Read these off the array that follows.
1) What is the entry in the top-left corner?
2) What is the top entry of the column that holds the smallest entry?
3) What is the smallest entry in the last column?
4) What is the last entry of the largest entry's row?
5) What is the bottom entry of the column that holds the largest entry?
6) What is the bottom-right entry?
7) What is the second entry on the main diagonal?
8) What is the top-right entry?
[[119 128 126 111 141 122 117 124 144 141 123 121 136 143 114]
 [126 135 128 148 133 128 119 130 137 136 144 126 138 135 142]
 [133 134 140 116 119 133 137 129 143 138 109 129 127 144 113]
 [119 133 129 104 140 121 126 124 146 144 116 124 134 146 112]
 [133 126 135 112 147 130 143 119 111 116 132 139 125 113 128]
 [122 116 122 109 137 121 128 127 126 129 115 127 116 134 122]]
1) 119
2) 111
3) 112
4) 142
5) 109
6) 122
7) 135
8) 114

[[146 142 139 132 132 133 132 110 146 147]
 [149 131 133 129 130 128 130 107 149 148]
 [145 150 144 133 133 134 132 111 144 147]
 [135 135 130 144 144 143 144 121 135 135]
 [141 143 138 138 137 138 137 115 140 142]
 [149 133 134 129 129 128 129 107 150 149]
 [148 135 135 130 130 129 130 107 149 148]
 [135 132 128 144 144 143 144 121 135 134]
 [137 145 138 141 141 142 141 119 137 138]
 [145 139 136 133 133 133 133 111 145 146]
 [136 135 130 143 143 143 143 120 136 136]
 [145 138 136 133 133 133 133 111 145 145]
 [140 144 138 138 138 139 138 116 140 141]
 [146 141 138 132 132 132 132 110 146 146]]
Counting starts at 0.
Report the bottom-right entry.
146
The entry in the bottom-left corner is 146
The entry at row 2, column 0 is 145
Report the entry just left of 120.
143
The entry in the top-right corner -> 147
Report the entry in row 0 and column 1.
142
The entry in row 0 and column 2 -> 139
The entry at row 0, column 0 -> 146
The entry in row 1 and column 1 -> 131
Report the entry at row 1, column 0.
149

data =
[[146 145 140 136 136 136 135 110 146 147 135]
 [142 138 134 140 140 139 140 114 142 142 140]
 [137 131 128 145 146 144 146 119 138 136 146]
 [143 130 129 138 139 137 139 113 144 142 139]
 [146 131 131 135 136 134 136 110 147 145 136]
 [148 143 140 134 133 134 133 108 148 149 133]
 [140 137 133 142 142 141 142 116 140 140 142]
 [152 146 143 129 129 129 129 103 152 153 128]
 [150 152 146 132 131 133 131 106 149 151 130]]
Rows and columns are numbered from 0.
The entry just right of the smallest entry: 152
Find the entry in row 0 and column 2.
140
Find the entry at row 0, column 0.
146
Find the entry in the top-right corner.
135
The entry directly above 108: 110
The entry just left of the smallest entry: 129
The bottom-right entry: 130
Find the entry directly above the smallest entry.
116
The entry at row 1, column 0: 142
The bottom entry of the column that holds the largest entry -> 151
Find the centre entry.
134
The entry directly below the centre entry -> 134
Find the entry just left of the centre entry.
136
Find the entry in the bottom-left corner.
150
Find the entry at row 2, column 0.
137
Find the entry in row 1 and column 2.
134
Find the top entry of the column that holds the largest entry.
147
Find the largest entry.
153
The entry directly above 119 -> 114
Find the entry at row 0, column 1.
145
Find the entry at row 2, column 2.
128
Find the entry directly above the largest entry.
140
The entry just right of the centre entry: 136

grid =
[[108 116 127 144 135]
 [125 128 138 128 122]
 [126 145 144 153 104]
 [117 129 120 134 126]
 [157 129 143 123 118]
 [138 131 152 132 108]
 [149 135 142 136 135]
 [113 123 119 123 122]
 [136 122 134 123 110]]
Indices start at 0.
Report the entry at row 0, column 0.
108
Report the entry in row 1 and column 1.
128
Report the entry just right of 127.
144
The entry in row 1 and column 0: 125
Report the bottom-left entry.
136
Report the entry directly above the largest entry.
117
Report the entry just left of 120.
129
The entry just left of 143: 129
The top-right entry: 135
Report the entry in row 0 and column 2.
127
The bottom-right entry: 110
The entry just right of the centre entry -> 123
Report the entry in row 1 and column 2.
138
Report the entry directly above 143.
120
Report the entry directly above the smallest entry.
122
Report the entry just left of 110.
123
The entry directly below 118 is 108
Report the entry just right of 120.
134

[[132, 124, 125, 123, 122, 124, 132, 125, 125, 122, 123, 133],
 [151, 144, 122, 137, 126, 133, 151, 138, 147, 119, 137, 153]]
Counting starts at 0.
The entry in the top-right corner? 133
The entry at row 0, column 1 -> 124
The entry in row 1 and column 0 is 151
The bottom-right entry: 153
The entry at row 0, column 2 -> 125
The entry in row 0 and column 0? 132
The entry just right of 138 is 147
The top entry of the column that holds the smallest entry is 122

141,126,134,133,105,123,119,131
118,123,112,131,103,130,142,132
122,122,136,128,127,133,137,129
124,137,147,127,128,128,135,117
152,131,125,126,126,125,140,130
133,125,127,128,126,125,145,124
138,131,133,127,138,125,121,127
129,127,138,124,118,134,145,126
132,113,142,129,108,135,126,124
122,122,122,122,129,132,121,114
140,123,142,130,139,125,153,113
142,152,119,124,99,123,132,125
120,140,135,129,151,129,121,132
132,134,126,123,145,134,110,132
Rows and columns are numbered from 0.
The entry just right of the smallest entry?
A: 123
The entry directly above the smallest entry -> 139
The entry in row 2 and column 0: 122
The entry in row 0 and column 2?
A: 134
The entry directly above 151: 99
The entry in the top-left corner: 141
The entry at row 2, column 2?
A: 136
The bottom-right entry?
A: 132
The top-right entry is 131
The entry at row 2, column 1?
A: 122
The entry in the bottom-left corner: 132
The entry at row 0, column 1?
A: 126
The entry at row 1, column 1: 123
The entry at row 1, column 0 is 118
The top entry of the column that holds the largest entry -> 119
The bottom entry of the column that holds the smallest entry is 145

[[120 117 119 125 121 123 133 110 125 121 126 134 122 107 119]
 [120 117 119 125 121 122 132 109 124 121 126 136 121 108 122]
 [121 120 119 127 121 125 134 114 127 123 125 131 124 105 112]
 [122 114 121 124 123 120 129 108 121 121 129 140 120 117 136]
 [121 115 120 124 122 122 131 108 123 121 127 137 121 111 127]
 [121 115 120 124 122 121 130 108 122 121 128 138 121 113 130]
 [120 116 120 125 122 122 132 109 123 121 127 136 121 109 124]
 [121 114 121 124 123 120 129 108 121 120 128 139 120 115 133]
 [121 119 119 126 121 125 134 112 127 122 125 132 123 106 114]
 [120 118 119 126 121 124 133 111 126 122 126 133 123 106 116]]
The entry in the top-left corner -> 120
Find the bottom entry of the column that holds the largest entry.
133
The third entry on the main diagonal -> 119
Find the top-right entry.
119
The entry directly below the smallest entry -> 117
The last entry, reading row by row is 116
Find the second entry in reading order.
117
Find the entry just left of the largest entry.
129
The fifth entry, reading row by row: 121
Find the 3rd largest entry.
138
The entry directly above the smallest entry is 108
Find the third entry on the diagonal from the top-right corner.
124
The entry directly above 118: 119
The smallest entry in the last column -> 112
The second entry on the main diagonal is 117
Find the 4th entry, reading row by row.
125
The smallest entry in the last row: 106
Find the last entry of the largest entry's row.
136
Find the top entry of the column that holds the largest entry.
134
The largest entry in the first column is 122
The fifth-last entry, reading row by row is 126
Find the entry in the bottom-left corner.
120
The first entry of the smallest entry's row -> 121

x =
[[125 125 129 130 127 129]
 [129 127 125 125 124 133]
 [139 125 119 119 113 151]
 [114 132 124 138 127 125]
 [126 129 128 129 128 123]
 [122 117 111 138 107 135]
 [124 116 112 137 105 137]
 [127 130 125 140 118 122]
 [126 128 124 128 124 138]
 [120 120 113 138 110 134]
 [128 129 127 127 127 124]
 [127 117 117 137 107 133]]
Rows and columns are numbered from 0.
Find the top-left entry.
125
The entry in row 2 and column 0 is 139
The entry directly below 151: 125
Find the entry in the bottom-left corner.
127
Find the bottom entry of the column that holds the largest entry.
133
The entry in row 0 and column 1 is 125
The entry in row 2 and column 1: 125
Find the entry in row 1 and column 2.
125
The entry at row 0, column 2: 129
The largest entry is 151
Find the entry at row 1, column 0.
129
Find the entry just right of the smallest entry.
137
The entry in row 1 and column 1 -> 127
Find the entry directly above the smallest entry.
107
The entry in the top-right corner: 129
The bottom entry of the column that holds the smallest entry: 107
Find the entry just left of the largest entry.
113

Questions about the grid below. Rows and columns are numbered from 0.
1) Read off the entry in row 2 and column 0.
2) Read off the entry in the bottom-left corner.
3) Read off the entry in the bottom-right corner.
4) Read off the top-left entry.
5) Read off the entry at row 0, column 2.
134	118	113	131	138	154	127	126
123	122	113	114	137	137	127	129
117	110	146	147	153	150	125	105
101	105	103	112	135	131	142	120
151	136	116	145	125	112	107	118
122	102	118	103	111	144	155	130
131	154	134	103	143	144	141	151
108	101	128	127	105	104	119	143
124	152	130	103	136	148	118	132
112	115	117	139	129	131	139	142
152	155	122	149	119	106	114	146
112	126	148	131	124	132	116	104
113	114	153	122	130	142	137	121
147	148	116	129	127	118	123	118
117	154	108	119	110	155	110	144
117	123	150	105	124	141	130	109
1) 117
2) 117
3) 109
4) 134
5) 113

W =
[[131 138 140 100 140 113 135 123]
 [140 131 132 121 127 131 127 123]
 [141 121 141 124 135 130 123 119]]
Counting starts at 0.
Which number is the bottom entry of the column that holds the smallest entry?
A: 124
Which number is the entry in row 0 and column 1?
A: 138
The top entry of the column that holds the smallest entry -> 100
The entry in the bottom-left corner is 141
Which number is the entry just right of 138?
A: 140
Which number is the top-left entry?
A: 131
